array([155, 150, 139, 135, 105, 153, 125]) --> 135, 155

array([121, 146,  98, 120, 132]) --> 98, 146

array([150, 117, 112, 126, 151]) --> 112, 151

array([136, 131, 131, 117, 122, 131, 150]) --> 117, 150

array([152, 157, 120, 102, 124, 100, 101]) --> 102, 157

array([151, 145, 105, 138, 107]) --> 105, 151

array([122, 155, 121, 147, 103]) --> 121, 155

array([[137, 125, 138, 124, 155, 124, 147],
       [137, 127, 132, 118, 152, 114, 144],
       [108, 132, 113, 143, 118, 149, 109]]) --> 118, 155

array([144, 157, 138, 107, 158, 138, 129]) --> 107, 158
---
[[109 109 111 110 112]
 [104 102 107 107 150]] ⇒ 110

[[136 105 129 149 118 112]
 [123 134 124 125 127 132]] ⇒ 118

[[110 122 131 125 105]
 [120 114 117 128  99]] ⇒ 125

[[121 136 117 141]
 [139 117 103 135]] ⇒ 117

[[129  98 132 131]
 [154 127 131 117]] ⇒ 132

[[129 146 150 144 145 123 129]
 [130 117 111 113 116 135 124]] ⇒ 123

[[127 127 149 112 128 136 135]
 [135 116 120 156 123 127 133]] ⇒ 136
---
[107 131 134 101 132 114]: 107, 114

[143 128 150 116 145]: 143, 145

[[144 151 110 106 112 149 154]
 [ 98 149 151 153 144  98 142]
 [146 152 110 105 128 135 149]]: 144, 149

[144 103 102 142 155]: 144, 155

[[133 132 154 104  98 117 131]
 [121 128 126 105 114 126 114]]: 133, 114

[[137 119 131 127 128]
 [137 128 126 115 105]
 [145 119 116 113 130]]: 137, 130
---
[[137, 124, 104, 136], [121, 137, 122, 123]]: 136, 121
[[103, 101, 105, 154, 102, 153], [153, 104, 155, 102, 154, 102]]: 153, 153
[132, 104, 119, 103, 113, 123]: 123, 132
[[138, 122, 119, 120, 115, 125, 142], [138, 122, 116, 124, 117, 120, 155]]: 142, 138
[[135, 111, 106, 135, 147, 129], [137, 136, 122, 151, 127, 112]]: 129, 137
[101, 134, 108, 106, 116, 109]: 109, 101
[[123, 106, 116, 130], [139, 101, 140, 131], [129, 100, 118, 143]]: 130, 129
---
Q: [137 150 113 112]
A: 137, 112

Q: [126 152 113 108]
A: 126, 108

Q: [137 104 145 124 119 116]
A: 137, 116

Q:
[[105 108 145 134 109 137]
 [109 133 143 139 111 131]
 [122 105 136 120 142 125]]
A: 105, 125

Q: [109 130 134 145 107 128  98]
A: 109, 98

Q: [122 146 130 115 111 106 105]
A: 122, 105
---
122,130,127,129,127,128
129,152,118,135,127,102
-> 122

131,137,99,131,104
124,113,112,121,112
-> 131

126,105,144,110,153,116
126,123,129,131,133,127
-> 126

108,116,118,118,142,149
125,124,139,134,142,145
-> 108

118,110,112,123,99,143
132,156,117,142,133,102
-> 118

130,130,127,105,125,129
133,135,139,130,117,145
-> 130

116,138,110,120,118,103,104
99,128,112,100,126,107,133
-> 116

138,125,151,122,143
137,114,117,132,124
-> 138

147,146,143,154,149,149,148
144,153,145,143,143,152,147
-> 147

117,132,145,128,106
120,132,142,123,119
-> 117
---
Input:
[[105 120 110 123]
 [120 124 124 126]
 [141 135 143 132]]
Output: 143, 105

Input: [153 121 129 129]
Output: 153, 121

Input:
[[117 135 135 115 125 128]
 [106 121 135 106 111 108]
 [107 111 146 111 111 100]]
Output: 146, 100

Input:
[[144 112 116 143 143 117 135]
 [134 111 151 114 106 109 135]
 [155 110 112 122 157 127 145]]
Output: 157, 106

Input:
[[105 100 155 157]
 [156 156 107 153]
 [104 102 151 143]]
Output: 157, 100

Input:
[[113 110 133 130 126 129 109]
 [116 105 122 134 135 128 120]]
Output: 135, 105

Input:
[[141 138 154 139 130 138 114]
 [126 127 127 126 120 133 120]
 [136 137 134 134 123 137 124]]
Output: 154, 114

Input:
[[131 135 147 145]
 [101 152 110 147]]
Output: 152, 101
---
[[128 138 143 119 102 134]
 [129 138 141 120 107 133]
 [129 137 135 126 112 129]] out 138

[156 119 155 150 141 131 120] out 119

[[114 150 111 146]
 [110 138 111 139]] out 150

[117 152 132 129] out 152

[154 122 119 121] out 122

[144 144 156 149 154] out 144
---
Q: [[138, 124, 113, 141, 127, 102], [134, 130, 129, 122, 119, 128]]
A: 138, 128
Q: [153, 149, 152, 156, 152]
A: 153, 152
Q: [118, 113, 146, 139, 125, 156, 121]
A: 118, 121
Q: [119, 149, 103, 137]
A: 119, 137
Q: [[115, 143, 116, 108, 126, 122, 123], [133, 110, 133, 140, 116, 128, 136], [125, 148, 138, 114, 137, 149, 115]]
A: 115, 115
Q: [106, 112, 131, 101]
A: 106, 101
Q: [131, 129, 125, 136, 121, 101, 136]
A: 131, 136
Q: [107, 128, 120, 148, 143, 117, 114]
A: 107, 114
Q: [121, 102, 113, 116]
A: 121, 116
Q: [158, 124, 132, 109, 136, 157]
A: 158, 157
---
[150 138 114 151]	150, 151

[151 131 111 135 135 124]	151, 124

[151 115 134 155 113 152]	151, 152

[154 125 112 122 143 152 134]	154, 134

[[154 110 133 116 124]
 [114 146 137 128 112]]	154, 112

[133 141 132 122 156]	133, 156

[[151 128 122 148]
 [143 130 109 147]]	151, 147

[[131 135 126 133 116]
 [131 138 130 150 108]
 [131 136 127 131 118]]	131, 118

[102 120 139 124 145]	102, 145
